[[120 129 144 118 107 133 146 113 106]
 [128 119 137 144 124 117 140 144 123]
 [118 138 133 119 126 106 138 144 128]
 [144 135 122 127 110 136 148 144 124]
 [127 133 124 150 138 110 133 105 117]
 [124 143 146 135 133 139 133 133 108]
 [148 120 135 141 123 126 128 131 143]
 [129 115 144 141 148 111 132 137 150]
 [144 147 115 134 113 136 123 144 127]]
Rows and columns are numbered from 1.
The top-left entry is 120
The bottom-right entry?
Answer: 127
The entry at row 3, column 3?
Answer: 133
The entry in the bottom-left corner?
Answer: 144
The entry directly above the centre entry: 110
The entry in row 3 and column 1?
Answer: 118
The entry in row 1 and column 2?
Answer: 129
The entry in row 2 and column 1 is 128
The entry in row 1 and column 3 -> 144
The minimum?
Answer: 105
The entry just right of the smallest entry: 117
The entry just left of 105: 133
The entry directly below the centre entry -> 133
The bottom entry of the column that holds the smallest entry -> 144
The top-right entry?
Answer: 106
The entry just right of 140: 144
The entry directly below the smallest entry -> 133

A =
[[123 115 133 135 128 130 121 126 138]
 [131 126 126 128 135 133 125 132 125]
 [133 124 121 139 125 131 130 123 124]
 [131 129 122 130 135 132 122 135 109]
 [120 132 124 128 127 132 126 122 123]
 [130 131 126 128 138 118 131 120 117]
 [130 145 137 121 119 126 125 129 128]
 [119 124 124 129 135 114 134 119 124]
 [128 134 125 121 130 129 128 133 126]
 [126 152 123 135 127 127 138 135 128]
 [125 134 125 126 127 131 127 125 125]
 [124 139 138 125 123 124 115 130 127]
 [132 132 120 133 130 128 134 140 121]
 [119 127 126 126 122 120 119 130 115]]
Counting starts at 1.
The top-left entry?
A: 123
The entry at row 1, column 2?
A: 115
The entry just right of the largest entry -> 123
The entry in the top-right corner?
A: 138
The entry in row 3 and column 2?
A: 124
The bottom entry of the column that holds the smallest entry?
A: 115
The entry at row 2, column 2: 126
The bottom entry of the column that holds the largest entry?
A: 127
The entry in row 3 and column 1?
A: 133
The entry directly below the largest entry: 134
The entry just left of the smallest entry?
A: 135
The entry in row 2 and column 1?
A: 131
The entry in row 3 and column 3?
A: 121
The entry directly above the largest entry?
A: 134
The entry directly below the smallest entry -> 123
The entry just left of the largest entry?
A: 126
The entry directly above the smallest entry: 124
The largest entry: 152
The entry at row 1, column 3?
A: 133
The entry in the bottom-left corner is 119
The entry directly below 114 -> 129

[[ 99 122 108 135]
 [125 128 111 125]]
Counting starts at 1.
Report the entry in row 1 and column 3.
108
The entry in the top-left corner is 99
Report the entry in row 1 and column 2.
122
Report the entry in the bottom-left corner.
125

Read these off the table that follows.
1) Which number is the last entry of the smallest entry's row?
2) Which number is the smallest entry in the first row?
3) Which number is the 1st entry, reading row by row?
4) Which number is the minimum?
5) Which number is the largest entry?
6) Which number is the entry in the bottom-left corner?
7) Which number is the top entry of the column that holds the smallest entry?
8) Which number is the third entry from the end, reading row by row?
[[142 115 141 151 141 132 119 143]
 [133 124 123 102 132 119 116 141]
 [136 126 116 120 136 148 149 123]
 [113 128 124 126 126 109 110 116]
 [120 143 131 134 125 128 132 124]
 [123 139 137 134 133 127 132 124]
 [129 126 129 133  99 127 135 113]]
1) 113
2) 115
3) 142
4) 99
5) 151
6) 129
7) 141
8) 127

M =
[[133, 122, 114, 127, 152, 136, 114, 134],
 [125, 138, 134, 153, 125, 137, 134, 115],
 [131, 125, 115, 121, 127, 115, 141, 122],
 [123, 124, 134, 127, 115, 131, 125, 142],
 [131, 123, 118, 128, 147, 135, 116, 133],
 [131, 123, 116, 126, 145, 132, 119, 132],
 [132, 124, 113, 117, 128, 112, 142, 120]]
Rows and columns are numbered from 1.
The entry directly above the largest entry -> 127
Read off the entry just left of the smallest entry.
A: 128
Read off the top-right entry.
A: 134
Read off the bottom entry of the column that holds the largest entry.
A: 117
The entry in row 1 and column 3: 114
The entry just left of the largest entry -> 134
Read off the entry just left of 117.
A: 113
Read off the entry in the top-left corner.
A: 133
The bottom entry of the column that holds the smallest entry: 112
The entry in the bottom-right corner: 120
Read off the entry in row 3 and column 1.
A: 131
Read off the maximum.
A: 153
The top entry of the column that holds the smallest entry: 136
Read off the entry just right of 126.
A: 145
The entry in row 1 and column 2 is 122
Read off the entry directly below the largest entry.
A: 121
Read off the entry just left of 119.
A: 132
The entry at row 2, column 1 -> 125
Read off the entry in row 2 and column 2.
A: 138
Read off the entry directly above 118.
A: 134
The entry just right of the smallest entry is 142
The entry just right of 119 is 132
The entry just left of 136 is 152
Read off the entry in row 3 and column 2.
A: 125
Read off the entry just left of 135.
A: 147
The entry just left of 113 is 124

W =
[[120 129 121 119 125 136 118  98 115 124 127 122 129 121]
 [139 127 130 143 144 119 138 140 142 144 129 129 142 145]
 [135 149 129 134 139 139 131 125 136 125 129 125 122 123]]
The entry just right of the smallest entry -> 115
The entry just right of 124?
A: 127
The last entry in the row that holds the smallest entry is 121
The entry directly above the largest entry: 127
The entry directly below 138 -> 131
The smallest entry in the last row -> 122
The first entry in the row that holds the largest entry is 135
The largest entry in the first row?
A: 136
The maximum is 149
The entry directly below the smallest entry?
A: 140
The entry in the bottom-right corner?
A: 123
The second entry on the diagonal from the top-right corner is 142
The largest entry in the first column?
A: 139
The 1st entry in reading order?
A: 120

m = ((131, 117, 121, 121, 111, 113), (127, 123, 133, 110, 111, 106), (118, 111, 133, 114, 100, 124), (125, 117, 135, 152, 125, 142), (117, 116, 124, 141, 108, 116), (118, 129, 116, 114, 122, 106), (115, 113, 129, 124, 104, 131), (139, 133, 118, 120, 143, 114), (126, 113, 138, 118, 104, 120))
The entry just left of the smallest entry: 114
The entry just left of 108 is 141
The smallest entry is 100
Report the largest entry.
Answer: 152
The entry just right of the smallest entry is 124
